Here is a tiny trained network, its code and every weight. The questions are about switching its units off for an input and a target symbol, where a switched-off unit gives its printed mean instead of its output.

import numpy as np


def w(rows, s, z=0):
    codes = np.array(rows[::2]) - 128.0
    scale = np.full(codes.shape[1], s)
    scale[-1] = z or s
    return codes * scale


def softmax(a):
    e = np.exp(a - a.max(-1, keepdims=True))
    return e / e.sum(-1, keepdims=True)


def log_softmax(a):
    a = a - a.max(-1, keepdims=True)
    return a - np.log(np.exp(a).sum(-1, keepdims=True))


def net(x, mask):
    ids = ['ΘΛΞαβγδημτφψ'.index(c) for c in x.split()]
    T = len(ids)
    res = E[ids] + P[:T]
    u = 0
    for l in range(3):
        r = res
        for j in range(3):
            rows = slice(2 * j, 2 * j + 2)
            q, k, v = (r @ M[l][rows].T for M in (Q, K, V))
            z = softmax(np.where(np.tri(T) > 0, q @ k.T / 2**0.5, -1e9)) @ v
            o = O[l][rows]
            res = res + np.where(mask[u + j], z, o[:, -1]) @ o[:, :-1]
        u += 3
    return log_softmax(res[-1] @ U[:, :-1].T + U[:, -1])


Q, K, V, O = {}, {}, {}, {}
E = w([
[128,101,175,163,154,16],'Θ',
[72,45,90,164,156,172],'Λ',
[118,184,117,133,101,135],'Ξ',
[254,154,173,136,128,150],'α',
[194,109,49,79,147,47],'β',
[164,162,214,166,94,163],'γ',
[107,70,49,97,105,100],'δ',
[133,22,155,207,211,123],'η',
[135,154,122,161,137,72],'μ',
[144,40,139,124,78,161],'τ',
[135,100,80,173,118,117],'φ',
[187,202,240,107,147,96],'ψ',
],0.0082)
P = w([
[62,173,103,86,156,147],'0',
[196,166,198,166,230,89],'1',
[218,167,76,208,27,142],'2',
[170,40,100,28,96,90],'3',
[225,184,131,23,240,175],'4',
[159,147,99,238,24,186],'5',
[167,56,174,2,68,64],'6',
[134,148,47,25,211,191],'7',
[190,188,135,236,45,184],'8',
],0.009)
Q[0] = w([
[191,119,207,2,138,111],'0.h0',
[232,154,80,162,132,147],'0.h0',
[90,181,92,103,90,90],'0.h1',
[233,62,92,80,128,175],'0.h1',
[149,86,157,246,136,28],'0.h2',
[89,215,148,171,78,249],'0.h2',
],0.0076)
K[0] = w([
[44,74,150,2,36,92],'0.h0',
[14,143,75,185,133,155],'0.h0',
[191,110,125,228,163,181],'0.h1',
[143,41,136,10,76,107],'0.h1',
[89,138,134,57,223,223],'0.h2',
[180,189,99,248,119,178],'0.h2',
],0.0079)
V[0] = w([
[179,49,228,94,84,155],'0.h0',
[206,186,114,196,214,159],'0.h0',
[162,111,217,147,106,153],'0.h1',
[225,21,135,208,107,169],'0.h1',
[31,120,86,77,148,224],'0.h2',
[93,96,124,254,142,151],'0.h2',
],0.0075)
O[0] = w([
[179,39,198,70,61,147,196],'0.h0',
[185,251,193,137,143,157,161],'0.h0',
[120,67,162,111,134,206,142],'0.h1',
[209,48,105,134,148,192,239],'0.h1',
[152,154,119,116,47,254,2],'0.h2',
[135,121,104,158,223,178,82],'0.h2',
],0.0078,0.0022)
Q[1] = w([
[147,62,100,67,251,49],'1.h0',
[190,196,192,236,111,159],'1.h0',
[202,128,183,62,190,229],'1.h1',
[181,177,38,254,18,224],'1.h1',
[173,181,174,124,108,58],'1.h2',
[202,120,32,128,166,213],'1.h2',
],0.0068)
K[1] = w([
[125,19,190,27,2,141],'1.h0',
[54,144,37,154,155,156],'1.h0',
[126,78,150,106,71,14],'1.h1',
[80,169,121,185,235,81],'1.h1',
[121,78,112,137,77,133],'1.h2',
[149,91,127,129,231,134],'1.h2',
],0.0088)
V[1] = w([
[65,220,18,17,8,154],'1.h0',
[240,203,112,139,170,16],'1.h0',
[135,169,161,144,17,241],'1.h1',
[10,79,105,231,131,1],'1.h1',
[119,253,218,114,203,115],'1.h2',
[192,124,108,14,222,115],'1.h2',
],0.0065)
O[1] = w([
[107,168,58,74,31,155,120],'1.h0',
[100,254,154,179,173,52,131],'1.h0',
[141,154,185,67,138,249,2],'1.h1',
[82,86,38,61,152,46,142],'1.h1',
[84,217,147,79,113,109,192],'1.h2',
[206,159,124,127,73,13,219],'1.h2',
],0.0081,0.0034)
Q[2] = w([
[167,150,141,47,185,124],'2.h0',
[132,103,93,88,112,146],'2.h0',
[85,115,165,63,172,71],'2.h1',
[100,115,117,132,111,52],'2.h1',
[105,142,159,164,44,169],'2.h2',
[139,126,80,254,74,117],'2.h2',
],0.0099)
K[2] = w([
[85,2,151,109,115,114],'2.h0',
[116,102,118,179,158,134],'2.h0',
[208,137,158,112,124,65],'2.h1',
[90,132,89,103,118,112],'2.h1',
[115,165,90,89,100,153],'2.h2',
[153,199,96,106,70,167],'2.h2',
],0.011)
V[2] = w([
[41,16,76,158,227,175],'2.h0',
[154,139,6,133,176,164],'2.h0',
[84,73,26,82,110,136],'2.h1',
[117,2,85,128,80,126],'2.h1',
[20,180,101,92,147,148],'2.h2',
[22,81,205,72,162,218],'2.h2',
],0.0073)
O[2] = w([
[136,24,70,209,196,125,2],'2.h0',
[188,145,19,207,74,142,107],'2.h0',
[45,86,132,102,82,127,231],'2.h1',
[2,143,173,67,136,130,96],'2.h1',
[159,76,99,54,205,102,145],'2.h2',
[174,59,182,182,219,64,69],'2.h2',
],0.0082,0.0052)
U = w([
[50,144,151,155,165,2,55],'Θ',
[190,76,76,92,145,157,108],'Λ',
[129,163,104,94,123,205,230],'Ξ',
[120,198,156,200,68,224,160],'α',
[101,148,132,178,33,56,67],'β',
[150,130,162,76,171,173,254],'γ',
[82,118,120,91,100,147,55],'δ',
[161,95,101,194,183,78,183],'η',
[134,143,105,127,128,103,152],'μ',
[148,53,161,102,97,153,244],'τ',
[167,126,77,131,115,144,121],'φ',
[111,177,182,119,128,106,56],'ψ',
],0.0071,0.0027)

Each question gives the input, a string of symbols that net reads in full, and the target symbol t.
The units are the heads (2 rows each of Q, K, V and O). Each row of codes is followed by its name. A weight is (code - 128) times the scale printed after its matrix; where a second scale follows, it is the last column's (O and U).
mask holds one flag per head, layer by layer. A switched-off head (its flag False) gives its mean, the last column of its rows in O, instead of its output. The means were averaged over made-up inputs and are rounded, as every weight is.
A unit's drop is (log p(t) with every unit on - log p(t) with that unit switched off) / (log p(t) with every unit on - log p(t) with every unit switched off).
The circuit of an input: a set's keep is (log p(t) with only the set's units on - log p(t) with every unit switched off) / (log p(t) with every unit on - log p(t) with every unit switched off). Starting from all 9 units, units are removed one at a time, each time the one whose removal leaves the highest keep (on an exact tie, the one counted first), for as long as the keep stays at least 0.8.
circuit, biggest first: the units of the circuit, biggest drop first
unit that matters most: the unit with the biggest drop
heads that matter: for each layer, one digit per head in row order, 1 if its drop is at least 0.15 and else 0, layers parted by /
input φ η Θ γ Ξ η Θ τ, target Θ: unit that matters most -> 0.h2
input α Θ ψ γ α Θ α η, target α: circuit, biggest first -> (2.h2 1.h1)
input η β β, target α: circuit, biggest first -> (2.h2 0.h2 1.h1)
input Ξ η γ Θ Λ η τ γ, target τ: circuit, biggest first -> (0.h0 1.h0 2.h0)
input γ δ φ Θ α Θ, target η: heads that matter -> 001 / 011 / 011
input γ η Θ, target η: circuit, biggest first -> (2.h2 2.h1 1.h1 0.h2)
input α Ξ η β η Θ η, target β: circuit, biggest first -> (2.h2 1.h1)
input η μ τ τ Θ, target τ: circuit, biggest first -> (0.h0 1.h0 0.h1)
input τ Θ γ Θ τ, target Θ: heads that matter -> 101 / 010 / 010
input η τ β μ Θ μ, target α: heads that matter -> 001 / 000 / 001
input δ γ η η Λ, target η: circuit, biggest first -> (2.h0 1.h0)
input η η ψ, target α: heads that matter -> 100 / 010 / 001
input η η μ, target α: circuit, biggest first -> (2.h2 0.h0)
input δ τ δ, target δ: unit that matters most -> 2.h1
input η δ α ψ α Λ, target α: heads that matter -> 001 / 000 / 001
input γ Θ Λ δ ψ α δ Θ, target δ: circuit, biggest first -> (0.h0 2.h1 1.h0 0.h2)
input η ψ β δ γ Λ Θ Θ η, target α: heads that matter -> 000 / 000 / 001
input Θ η δ δ, target δ: circuit, biggest first -> (0.h0 2.h1 1.h0)
input τ τ γ Λ η Θ τ Θ, target τ: heads that matter -> 100 / 100 / 000
input ψ η τ τ η, target τ: unit that matters most -> 0.h0
input η η φ Θ, target Θ: heads that matter -> 101 / 110 / 110
input Θ τ γ η γ, target η: heads that matter -> 000 / 100 / 100
input Θ τ ψ Θ α τ η Λ, target η: heads that matter -> 000 / 100 / 100
input ψ γ Θ η η, target η: circuit, biggest first -> (1.h0 2.h0)
input Θ β η φ, target β: circuit, biggest first -> (1.h1 2.h2)
input β η Ξ γ β η μ η τ, target Ξ: heads that matter -> 111 / 100 / 101
input Λ δ η η α η γ Θ Ξ, target τ: unit that matters most -> 0.h2
